Here is a tiny trained network, its code and every weight. The questions are about switching its units off for an input and a target symbol, where a switched-off unit gives its printed mean instead of its output.

import numpy as np


def w(rows, s, z=0):
    codes = np.array(rows[::2]) - 128.0
    scale = np.full(codes.shape[1], s)
    scale[-1] = z or s
    return codes * scale


def norm(h):
    return h / np.sqrt((h * h).mean(-1, keepdims=True) + 1e-5)


def f(y):
    return y / 2 * (1 + np.tanh(0.7978845608 * (y + 0.044715 * y**3)))


def softmax(a):
    e = np.exp(a - a.max(-1, keepdims=True))
    return e / e.sum(-1, keepdims=True)


def log_softmax(a):
    a = a - a.max(-1, keepdims=True)
    return a - np.log(np.exp(a).sum(-1, keepdims=True))


def net(x, mask):
    ids = ['δημξπω'.index(c) for c in x.split()]
    T = len(ids)
    res = E[ids] + P[:T]
    u = 0
    for l in range(2):
        r = norm(res)
        for j in range(2):
            rows = slice(2 * j, 2 * j + 2)
            q, k, v = (r @ M[l][rows].T for M in (Q, K, V))
            z = softmax(np.where(np.tri(T) > 0, q @ k.T / 2**0.5, -1e9)) @ v
            o = O[l][rows]
            res = res + np.where(mask[u + j], z, o[:, -1]) @ o[:, :-1]
        u += 2
        y = f(norm(res) @ A[l][:, :-1].T + A[l][:, -1])
        res = res + np.where(mask[u : u + 8], y, B[l][:, -1]) @ B[l][:, :-1]
        u += 8
    return log_softmax(norm(res)[-1] @ U[:, :-1].T + U[:, -1])


Q, K, V, O, A, B = {}, {}, {}, {}, {}, {}
E = w([
[153,203,175,127,200,134,179,168],'δ',
[76,152,14,175,99,170,157,119],'η',
[158,62,151,196,49,124,120,216],'μ',
[191,131,143,14,121,222,110,123],'ξ',
[105,104,110,69,44,47,68,80],'π',
[61,87,250,134,121,176,52,42],'ω',
],0.0012)
P = w([
[149,164,159,137,52,71,250,136],'0',
[24,63,165,26,183,145,168,163],'1',
[169,125,107,149,124,184,174,44],'2',
[63,202,147,115,46,167,139,175],'3',
[92,60,138,81,211,124,114,158],'4',
[177,107,93,173,127,163,109,46],'5',
[72,201,140,154,44,160,75,190],'6',
[133,52,88,110,211,111,51,155],'7',
[174,109,86,172,131,148,46,75],'8',
[65,184,103,157,67,156,15,176],'9',
],0.0016)
Q[0] = w([
[142,110,42,213,139,209,124,62],'0.h1',
[182,167,116,125,195,117,194,119],'0.h1',
[111,255,78,177,78,252,52,119],'0.h2',
[91,207,116,153,74,238,127,173],'0.h2',
],0.0059)
K[0] = w([
[169,140,152,136,146,97,57,155],'0.h1',
[152,190,151,145,158,108,191,153],'0.h1',
[142,121,114,124,116,147,2,152],'0.h2',
[161,112,138,109,137,138,23,127],'0.h2',
],0.0085)
V[0] = w([
[152,73,104,98,251,161,116,121],'0.h1',
[113,232,177,122,86,161,166,149],'0.h1',
[202,51,160,34,131,166,98,98],'0.h2',
[83,221,104,93,177,158,148,50],'0.h2',
],0.0021)
O[0] = w([
[158,244,195,87,146,207,97,78,28],'0.h1',
[112,16,48,175,109,160,78,107,253],'0.h1',
[249,69,189,24,22,119,109,172,50],'0.h2',
[87,240,39,47,129,194,161,85,202],'0.h2',
],0.0017,0.00066)
A[0] = w([
[120,136,238,48,153,99,117,237,73],'0.n1',
[163,173,197,39,184,186,135,72,69],'0.n2',
[183,86,120,223,189,135,120,59,4],'0.n3',
[98,153,137,103,213,217,135,158,25],'0.n4',
[254,91,127,94,70,178,113,104,46],'0.n5',
[112,121,47,99,147,116,178,197,113],'0.n6',
[79,102,173,195,135,68,136,196,184],'0.n7',
[163,162,88,28,137,140,136,69,58],'0.n8',
],0.0028,0.0017)
B[0] = w([
[75,114,42,127,61,163,100,89,67],'0.n1',
[122,120,72,244,172,93,152,183,79],'0.n2',
[128,127,105,139,6,144,106,128,89],'0.n3',
[136,69,132,134,21,51,106,177,145],'0.n4',
[136,181,92,113,149,106,146,33,95],'0.n5',
[142,101,201,104,143,126,71,118,252],'0.n6',
[150,134,109,91,208,151,161,108,255],'0.n7',
[54,124,155,195,175,128,166,126,72],'0.n8',
],0.0026,0.00058)
Q[1] = w([
[127,254,114,154,3,155,141,128],'1.h1',
[100,196,121,99,23,157,98,184],'1.h1',
[76,43,104,91,164,148,104,140],'1.h2',
[98,177,95,137,92,163,119,131],'1.h2',
],0.0085)
K[1] = w([
[93,147,110,141,143,151,2,110],'1.h1',
[148,124,133,156,160,110,25,113],'1.h1',
[133,124,218,92,140,74,174,158],'1.h2',
[90,122,106,115,143,160,35,160],'1.h2',
],0.0077)
V[1] = w([
[193,175,5,90,124,100,164,237],'1.h1',
[115,146,73,13,113,99,122,24],'1.h1',
[111,68,94,125,21,66,104,112],'1.h2',
[65,109,119,53,152,199,38,164],'1.h2',
],0.0025)
O[1] = w([
[176,143,4,145,95,167,212,99,87],'1.h1',
[130,150,74,197,76,33,89,148,141],'1.h1',
[140,186,208,167,186,120,178,164,122],'1.h2',
[179,55,161,148,159,82,192,117,254],'1.h2',
],0.003,0.00081)
A[1] = w([
[175,3,127,149,196,119,209,142,62],'1.n1',
[89,69,169,79,147,59,108,95,103],'1.n2',
[198,156,152,102,64,104,175,137,57],'1.n3',
[49,233,96,161,208,154,153,188,30],'1.n4',
[180,129,185,172,147,176,110,107,96],'1.n5',
[119,89,95,121,79,24,101,196,6],'1.n6',
[133,198,139,23,208,186,175,102,2],'1.n7',
[143,164,67,148,111,91,169,81,91],'1.n8',
],0.0046,0.0019)
B[1] = w([
[154,62,82,212,74,47,148,157,247],'1.n1',
[193,151,122,149,85,121,107,198,193],'1.n2',
[81,58,31,94,154,191,24,100,78],'1.n3',
[248,211,107,136,78,170,143,87,220],'1.n4',
[112,138,59,145,152,77,132,80,183],'1.n5',
[38,155,157,170,182,124,201,3,123],'1.n6',
[153,45,214,162,234,106,105,88,115],'1.n7',
[157,110,200,112,162,105,106,183,219],'1.n8',
],0.0035,0.0011)
U = w([
[78,88,26,23,90,186,66,122,116],'δ',
[222,241,99,134,78,189,176,102,129],'η',
[162,35,85,194,96,46,169,179,253],'μ',
[192,69,211,108,253,166,137,91,29],'ξ',
[107,172,237,108,91,89,55,239,75],'π',
[13,177,136,165,153,82,182,31,110],'ω',
],0.0055,0.00073)

Each question gives the input, a string of symbols that net reads in full, and the target symbol t.
The units are the heads (2 rows each of Q, K, V and O) and the neurons (one row each of A and B). Each row of codes is followed by its name. A weight is (code - 128) times the scale printed after its matrix; where a second scale follows, it is the last column's (O, A, B and U).
mask holds one flag per unit, layer by layer, with each layer's heads first. A switched-off unit (its flag False) gives its mean, the last column of its rows in O or B, instead of its output. The means were averaged over made-up inputs and are rounded, as every weight is.
A unit's drop is (log p(t) with every unit on - log p(t) with that unit switched off) / (log p(t) with every unit on - log p(t) with every unit switched off).
The circuit of an input: a set's keep is (log p(t) with only the set's units on - log p(t) with every unit switched off) / (log p(t) with every unit on - log p(t) with every unit switched off). Starting from the 12 units with the biggest drops (on a tie, the unit counted first), units are removed one at a time, each time the one whose removal leaves the highest keep (on an exact tie, the one counted first), for as long as the keep stays at least 0.8.
circuit, biggest first: the units of the circuit, biggest drop first
most important unit: the unit with the biggest drop
k most important neurons: the k neurons with the biggest drops, biggest first
top k neurons in layer l: the k neurons of layer l with the biggest drops, biggest first
heads that matter: for each layer, one digit per head in row order, 1 if its drop is at least 0.15 and else 0, layers parted by /
input μ η δ δ μ, target ξ: most important unit -> 1.n7
input ξ ξ δ η η η ξ ξ η, target ξ: heads that matter -> 11 / 01
input δ π η η π, target δ: heads that matter -> 00 / 01
input δ ξ ξ η, target δ: heads that matter -> 01 / 00
input δ η η η η ω, target ω: heads that matter -> 10 / 00
input π η π η ω, target η: heads that matter -> 00 / 01
input ω δ η π η π ξ, target ω: heads that matter -> 00 / 10
input μ δ η, target μ: heads that matter -> 00 / 01
input δ δ π δ, target ω: circuit, biggest first -> [1.n6; 1.h1]
input δ η δ η ξ ξ ω δ, target δ: 2 most important neurons -> [0.n4; 0.n7]
input η δ ω ω η π η, target ω: circuit, biggest first -> [1.n6; 1.h1]
input η δ δ η δ η π, target ω: heads that matter -> 00 / 00
input η μ ξ, target ξ: heads that matter -> 01 / 01
input ω π ω, target π: circuit, biggest first -> [1.h1]
input η π η ξ, target ω: 3 most important neurons -> [1.n6; 0.n2; 0.n8]
input μ δ δ δ, target ξ: 4 most important neurons -> [1.n7; 0.n2; 0.n3; 0.n5]
input π η η π δ, target η: heads that matter -> 00 / 01
input ω ω η η δ η μ μ, target π: circuit, biggest first -> [1.h1; 1.h2]
input ω ξ δ μ η η δ δ, target π: 2 most important neurons -> [0.n4; 1.n2]
input η μ μ, target δ: 2 most important neurons -> [1.n3; 0.n3]
input ω η η η η δ δ η, target π: most important neuron -> [1.n2]
input ω μ μ η η δ η ω, target π: heads that matter -> 00 / 10
input δ δ ξ, target ξ: top 3 neurons in layer 1 -> [1.n7; 1.n8; 1.n4]
input η η η η η η δ μ η, target δ: heads that matter -> 11 / 00
input δ η μ, target δ: heads that matter -> 00 / 01
input μ δ η ω μ, target ξ: 3 most important neurons -> [1.n7; 0.n1; 0.n7]
input ξ η δ ω ω, target ω: 4 most important neurons -> [0.n5; 1.n6; 0.n4; 0.n2]
